Look-ups in named tables: a row name and a column name give one cell, copied from the table.

Table Nem
	Tise	Doba	Zod	Valeze	Karapa	Fetik	Sebor	Nok	Zug	Mim
Vop	0.60	0.45	0.54	0.22	0.54	0.54	0.58	0.83	0.52	0.64
Maremib	0.70	0.34	0.50	0.54	0.51	0.55	0.58	0.32	0.64	0.57
Dagi	0.84	0.69	0.71	0.58	0.59	0.51	0.52	0.71	0.65	0.79
Demit	0.83	0.75	0.34	0.68	0.46	0.78	0.57	0.52	0.60	0.56

What is the Zug of Vop in Nem?
0.52
What is the Valeze of Dagi in Nem?
0.58
What is the Valeze of Maremib in Nem?
0.54
What is the Zug of Demit in Nem?
0.60
What is the Karapa of Maremib in Nem?
0.51
What is the Mim of Demit in Nem?
0.56
What is the Sebor of Dagi in Nem?
0.52
What is the Doba of Dagi in Nem?
0.69

Poni:
           Kad  Darali    Sev  Gimuro    Lop  Lamedab  Veniv  Rogod  Rasop  Bogivug
Dol       0.24   -0.70  -0.57   -0.30  -0.84    -0.33   0.07  -0.72  -0.16    -0.31
Safu     -0.22    0.23  -0.28   -0.78  -0.27    -0.69  -0.73   0.26   0.53    -0.13
Tubigal   0.39   -0.37  -0.09   -0.09  -0.70    -0.77   0.00  -0.19   0.42    -0.20
Zakurog  -0.22    0.50   0.23    0.21  -0.62    -0.24   0.43   0.54  -0.87    -0.70
Tiga     -0.39   -0.70   0.25    0.27   0.03     0.07  -0.54   0.23  -0.49    -0.48
Bugapi    0.31   -0.72   0.56    0.10  -0.15    -0.47   0.27  -0.11   0.32     0.32
Botiv     0.04    0.45  -0.08   -0.72   0.61    -0.06  -0.18  -0.70  -0.29    -0.84
Dav      -0.21    0.05  -0.07    0.47  -0.52    -0.71  -0.80  -0.22  -0.47     0.52
Begibo    0.59    0.51   0.16    0.05  -0.34    -0.13  -0.46  -0.53   0.40    -0.86

Bugapi, Gimuro -> 0.10
Zakurog, Bogivug -> -0.70
Botiv, Lop -> 0.61
Tiga, Kad -> -0.39
Tubigal, Veniv -> 0.00
Botiv, Rogod -> -0.70
Tubigal, Rogod -> -0.19

Table Tapana
	Lanuvam	Bod
Derota	106	388
Funeg	543	80
Mok	534	63
Tes	517	183
Mub	447	385
Mupa	209	-570
Lor	397	273

What is the Lanuvam of Mub in Tapana? 447
What is the Bod of Mupa in Tapana? -570
What is the Bod of Tes in Tapana? 183
What is the Lanuvam of Mupa in Tapana? 209
What is the Bod of Lor in Tapana? 273
What is the Bod of Funeg in Tapana? 80
What is the Lanuvam of Lor in Tapana? 397
What is the Bod of Derota in Tapana? 388
What is the Lanuvam of Tes in Tapana? 517
What is the Lanuvam of Mok in Tapana? 534
What is the Bod of Mub in Tapana? 385
What is the Lanuvam of Funeg in Tapana? 543
What is the Bod of Mok in Tapana? 63
What is the Lanuvam of Derota in Tapana? 106
Which row has the largest Lanuvam? Funeg

Table Zeko
columns: Nugi, Giginiz
Tep: [136, 70]
Mam: [108, 138]
Fisufe: [114, 125]
Mide: [101, 153]
Napeni: [74, 212]
Fav: [87, 183]
Nezup: [162, 4]
Gufodu: [144, 54]
Zekifo: [145, 40]
Nulakiz: [103, 150]
Pazuses: [114, 127]
Mirupe: [123, 113]
Bebani: [123, 95]

What is the Nugi of Fisufe in Zeko?
114
What is the Giginiz of Gufodu in Zeko?
54
What is the Giginiz of Nezup in Zeko?
4
What is the Nugi of Fav in Zeko?
87
What is the Nugi of Mam in Zeko?
108
What is the Nugi of Tep in Zeko?
136

Saz:
         Sefanub  Zativ  Fafige  Fese  Neb  Bonom
Fivitu       180    179     216   166  177    165
Dar          162    163      61   205  173    208
Leduvo       166    166      97   194  173    197
Daboniv      181    180     217   164  177    165
Kovusus      175    175     171   178  175    178

Fafige of Daboniv is 217
Zativ of Leduvo is 166
Bonom of Kovusus is 178
Fese of Dar is 205
Bonom of Fivitu is 165
Neb of Dar is 173
Fese of Kovusus is 178
Fese of Daboniv is 164
Fese of Leduvo is 194
Zativ of Fivitu is 179
Zativ of Daboniv is 180
Fafige of Fivitu is 216

Novi:
         Bigora  Lezopu  Sen  Fesoka
Duk          69     151  180     136
Suga        170     166  162     110
Nek          79      95  112      68
Vik          87      74  172     123
Lup         122     175  145      97
Lubo        168     179  113     125
Vom         110     106   83      99
Pab         123     145   82     108
Nat         131     175   72      81
Gisofaz     112     153  150      88
Sokene      181     155  161     121
Sel         177     194   63     188
Somap       104     123   85      93
Ruri        108     109  133     108

Sen of Duk is 180
Fesoka of Sel is 188
Sen of Pab is 82
Lezopu of Gisofaz is 153
Sen of Vik is 172
Fesoka of Vik is 123
Bigora of Suga is 170

Puvin.tsv
	Dal	Nofo	Luk
Gemen	-729	124	708
Rop	476	475	395
Dukan	-406	290	638
Rok	413	232	294

What is the Dal of Rop in Puvin? 476
What is the Luk of Gemen in Puvin? 708
What is the Luk of Rok in Puvin? 294
What is the Dal of Dukan in Puvin? -406
What is the Nofo of Rok in Puvin? 232
What is the Luk of Dukan in Puvin? 638
What is the Nofo of Rop in Puvin? 475

Tumageb
|  | Mato | Vuboz | Derom | Nugag | Soli |
|---|---|---|---|---|---|
| Zefotof | 107 | 942 | 150 | 15 | 31 |
| Tise | 254 | -647 | 57 | -79 | -9 |
| Lod | 256 | -672 | 73 | -101 | -11 |

Soli of Lod is -11
Derom of Tise is 57
Soli of Zefotof is 31
Soli of Tise is -9
Nugag of Lod is -101
Derom of Lod is 73

